Below are the code and all the weights of a small trained network. Each question names an input and a target symbol and asks about switching units off, where a switched-off unit gives its printed mean instead of its output.

import numpy as np


def w(rows, s, z=0):
    codes = np.array(rows[::2]) - 128.0
    scale = np.full(codes.shape[1], s)
    scale[-1] = z or s
    return codes * scale


def f(y):
    return np.maximum(y, 0)


def softmax(a):
    e = np.exp(a - a.max(-1, keepdims=True))
    return e / e.sum(-1, keepdims=True)


def log_softmax(a):
    a = a - a.max(-1, keepdims=True)
    return a - np.log(np.exp(a).sum(-1, keepdims=True))


def net(x, mask):
    ids = ['γδθμξτφψω'.index(c) for c in x.split()]
    T = len(ids)
    res = E[ids] + P[:T]
    u = 0
    for l in range(2):
        r = res
        for j in range(2):
            rows = slice(2 * j, 2 * j + 2)
            q, k, v = (r @ M[l][rows].T for M in (Q, K, V))
            z = softmax(np.where(np.tri(T) > 0, q @ k.T / 2**0.5, -1e9)) @ v
            o = O[l][rows]
            res = res + np.where(mask[u + j], z, o[:, -1]) @ o[:, :-1]
        u += 2
        y = f(res @ A[l][:, :-1].T + A[l][:, -1])
        res = res + np.where(mask[u : u + 12], y, B[l][:, -1]) @ B[l][:, :-1]
        u += 12
    return log_softmax(res[-1] @ U[:, :-1].T + U[:, -1])


Q, K, V, O, A, B = {}, {}, {}, {}, {}, {}
E = w([
[171,105,193,111,6,119],'γ',
[192,69,177,113,96,116],'δ',
[135,135,109,222,92,62],'θ',
[117,98,143,57,150,167],'μ',
[181,97,136,166,83,183],'ξ',
[117,108,160,58,137,65],'τ',
[64,232,86,39,67,164],'φ',
[167,186,65,175,50,128],'ψ',
[117,117,131,235,146,140],'ω',
],0.015)
P = w([
[140,77,80,103,108,112],'0',
[126,169,222,114,88,85],'1',
[79,124,121,104,147,119],'2',
[192,192,79,124,113,154],'3',
[113,185,253,123,76,96],'4',
[74,128,103,127,144,131],'5',
],0.016)
Q[0] = w([
[41,188,150,168,85,139],'L0H0',
[142,174,103,38,70,187],'L0H0',
[83,97,65,118,186,99],'L0H1',
[146,168,254,105,126,104],'L0H1',
],0.0076)
K[0] = w([
[105,103,86,211,187,117],'L0H0',
[166,2,86,32,69,213],'L0H0',
[42,150,222,114,167,95],'L0H1',
[97,15,97,38,62,122],'L0H1',
],0.0064)
V[0] = w([
[75,175,250,119,142,168],'L0H0',
[78,63,21,121,155,97],'L0H0',
[202,116,90,169,254,56],'L0H1',
[118,103,39,110,163,218],'L0H1',
],0.0058)
O[0] = w([
[128,165,144,47,116,136,76],'L0H0',
[116,139,148,160,186,62,154],'L0H0',
[154,134,215,253,151,105,5],'L0H1',
[166,135,182,160,145,177,97],'L0H1',
],0.011,0.0029)
A[0] = w([
[241,143,163,150,18,112,121],'L0N0',
[179,230,182,126,128,69,174],'L0N1',
[142,24,90,139,165,199,205],'L0N2',
[23,90,114,125,184,68,65],'L0N3',
[83,63,119,59,135,164,59],'L0N4',
[135,237,89,201,86,152,133],'L0N5',
[89,107,24,103,124,119,96],'L0N6',
[223,85,209,97,126,115,179],'L0N7',
[85,142,183,77,221,98,1],'L0N8',
[127,122,166,135,254,233,155],'L0N9',
[210,64,92,176,122,100,18],'L0N10',
[46,122,137,183,221,190,41],'L0N11',
],0.0082,0.004)
B[0] = w([
[52,134,147,56,163,175,255],'L0N0',
[159,172,127,102,134,253,241],'L0N1',
[116,59,32,43,221,186,211],'L0N2',
[1,162,140,203,147,146,209],'L0N3',
[126,116,180,157,75,153,243],'L0N4',
[180,64,151,67,96,81,178],'L0N5',
[107,121,152,200,124,161,246],'L0N6',
[123,236,70,111,132,55,251],'L0N7',
[146,126,157,158,16,184,186],'L0N8',
[132,3,139,133,142,91,162],'L0N9',
[148,204,42,141,34,48,159],'L0N10',
[132,137,172,157,153,217,133],'L0N11',
],0.0069,0.0057)
Q[1] = w([
[145,254,204,144,113,155],'L1H0',
[91,146,8,127,91,117],'L1H0',
[200,179,33,119,111,117],'L1H1',
[157,206,227,153,123,222],'L1H1',
],0.0076)
K[1] = w([
[129,17,34,98,133,84],'L1H0',
[113,77,173,93,124,254],'L1H0',
[201,216,137,155,66,155],'L1H1',
[178,94,94,113,140,31],'L1H1',
],0.009)
V[1] = w([
[164,149,75,166,63,158],'L1H0',
[117,54,186,191,122,2],'L1H0',
[142,51,144,185,95,215],'L1H1',
[76,97,211,118,145,127],'L1H1',
],0.0075)
O[1] = w([
[98,94,98,132,181,19,106],'L1H0',
[48,115,99,182,46,210,2],'L1H0',
[33,82,255,141,128,68,114],'L1H1',
[152,83,186,135,12,169,120],'L1H1',
],0.0076,0.0043)
A[1] = w([
[131,202,123,120,154,200,183],'L1N0',
[108,51,124,107,141,175,144],'L1N1',
[192,105,24,161,164,74,118],'L1N2',
[99,164,156,184,231,72,146],'L1N3',
[105,128,115,119,253,191,183],'L1N4',
[160,113,68,143,195,191,126],'L1N5',
[146,84,144,204,122,60,60],'L1N6',
[210,161,67,162,26,128,103],'L1N7',
[222,27,176,113,160,80,182],'L1N8',
[60,108,68,162,93,109,163],'L1N9',
[102,89,115,215,171,151,3],'L1N10',
[220,205,187,140,141,103,90],'L1N11',
],0.011,0.0057)
B[1] = w([
[162,70,79,208,165,90,246],'L1N0',
[219,128,134,191,131,135,202],'L1N1',
[88,92,164,153,65,140,206],'L1N2',
[165,65,132,102,138,2,165],'L1N3',
[162,192,132,148,70,100,213],'L1N4',
[137,206,242,124,186,140,185],'L1N5',
[175,60,105,85,61,170,142],'L1N6',
[71,145,98,116,107,100,197],'L1N7',
[105,168,42,162,137,158,192],'L1N8',
[112,122,148,90,251,143,198],'L1N9',
[209,232,157,108,24,165,143],'L1N10',
[118,35,119,171,129,191,196],'L1N11',
],0.0087,0.011)
U = w([
[151,179,155,32,35,155,160],'γ',
[205,170,97,178,148,169,167],'δ',
[73,149,101,153,185,179,96],'θ',
[173,25,188,152,61,207,249],'μ',
[148,44,123,161,137,112,27],'ξ',
[114,134,81,205,2,139,116],'τ',
[177,60,36,48,132,204,19],'φ',
[130,193,175,196,78,76,48],'ψ',
[65,191,225,156,71,134,187],'ω',
],0.0073,0.0019)

Each question gives the input, a string of symbols that net reads in full, and the target symbol t.
The units are the heads (2 rows each of Q, K, V and O) and the neurons (one row each of A and B). Each row of codes is followed by its name. A weight is (code - 128) times the scale printed after its matrix; where a second scale follows, it is the last column's (O, A, B and U).
mask holds one flag per unit, layer by layer, with each layer's heads first. A switched-off unit (its flag False) gives its mean, the last column of its rows in O or B, instead of its output. The means were averaged over made-up inputs and are rounded, as every weight is.
A unit's drop is (log p(t) with every unit on - log p(t) with that unit switched off) / (log p(t) with every unit on - log p(t) with every unit switched off).
The circuit of an input: a set's keep is (log p(t) with only the set's units on - log p(t) with every unit switched off) / (log p(t) with every unit on - log p(t) with every unit switched off). Starting from the 12 units with the biggest drops (on a tie, the unit counted first), units are removed one at a time, each time the one whose removal leaves the highest keep (on an exact tie, the one counted first), for as long as the keep stays at least 0.8.
circuit, biggest first: the units of the circuit, biggest drop first
most important unit: the unit with the biggest drop
top k neurons: the k neurons with the biggest drops, biggest first
k most important neurons of layer l: the k neurons of layer l with the biggest drops, biggest first
heads that matter: for each layer, one digit per head in row order, 1 if its drop is at least 0.15 and else 0, layers parted by /
input μ γ θ γ ω, target μ: circuit, biggest first	L0N2, L1N11, L1H0
input μ δ ω ω θ, target μ: circuit, biggest first	L1N11, L0N2, L1H0
input γ τ τ τ ψ, target γ: circuit, biggest first	L0H1, L0N5
input φ τ τ, target ω: circuit, biggest first	L0N3, L1N0, L0N2
input μ δ ψ μ ψ, target μ: circuit, biggest first	L1N11, L0H1, L0N5
input μ μ μ τ τ, target μ: circuit, biggest first	L1N11, L0H1, L1H0
input τ μ τ γ δ, target τ: most important unit	L1H0
input τ μ μ ψ δ, target τ: heads that matter	11 / 11
input μ γ τ θ, target τ: circuit, biggest first	L1N7, L0N10, L1N2
input ξ μ μ γ, target φ: top 2 neurons	L0N0, L0N5
input γ μ μ, target μ: top 4 neurons	L0N4, L0N7, L1N1, L0N1
input τ μ γ ψ μ μ, target μ: 2 most important neurons of layer 0	L0N4, L0N7
input γ ψ ξ μ ψ, target γ: top 2 neurons	L0N7, L0N0
input δ μ τ ψ δ, target δ: most important unit	L1H1
input μ τ μ ξ ω, target μ: circuit, biggest first	L1N11, L0H1, L1H0
input μ θ τ δ μ γ, target γ: heads that matter	00 / 00
input ξ γ μ ψ τ, target ξ: heads that matter	00 / 11
input μ τ δ, target φ: heads that matter	10 / 10
input μ μ τ μ γ, target μ: circuit, biggest first	L1N11, L1H0
input γ δ φ ω τ, target γ: heads that matter	11 / 00
input ξ ω φ θ μ, target ξ: most important unit	L1N3
input τ ω μ μ ξ, target τ: heads that matter	11 / 11
input δ τ μ γ τ, target δ: top 3 neurons	L0N1, L0N10, L0N7
input ξ τ θ, target ξ: circuit, biggest first	L1N3, L1H0, L0N2
input φ μ μ γ μ, target φ: circuit, biggest first	L0H1, L1H0, L1N11
input φ μ δ μ δ, target φ: heads that matter	00 / 00
input τ μ γ γ μ, target τ: top neuron	L1N0
input μ μ θ, target ξ: 3 most important neurons of layer 0	L0N1, L0N3, L0N8
input ξ μ γ τ γ, target ξ: top 3 neurons	L1N11, L0N2, L1N3
input θ μ ξ τ ψ, target θ: top 3 neurons	L0N10, L1N9, L0N0
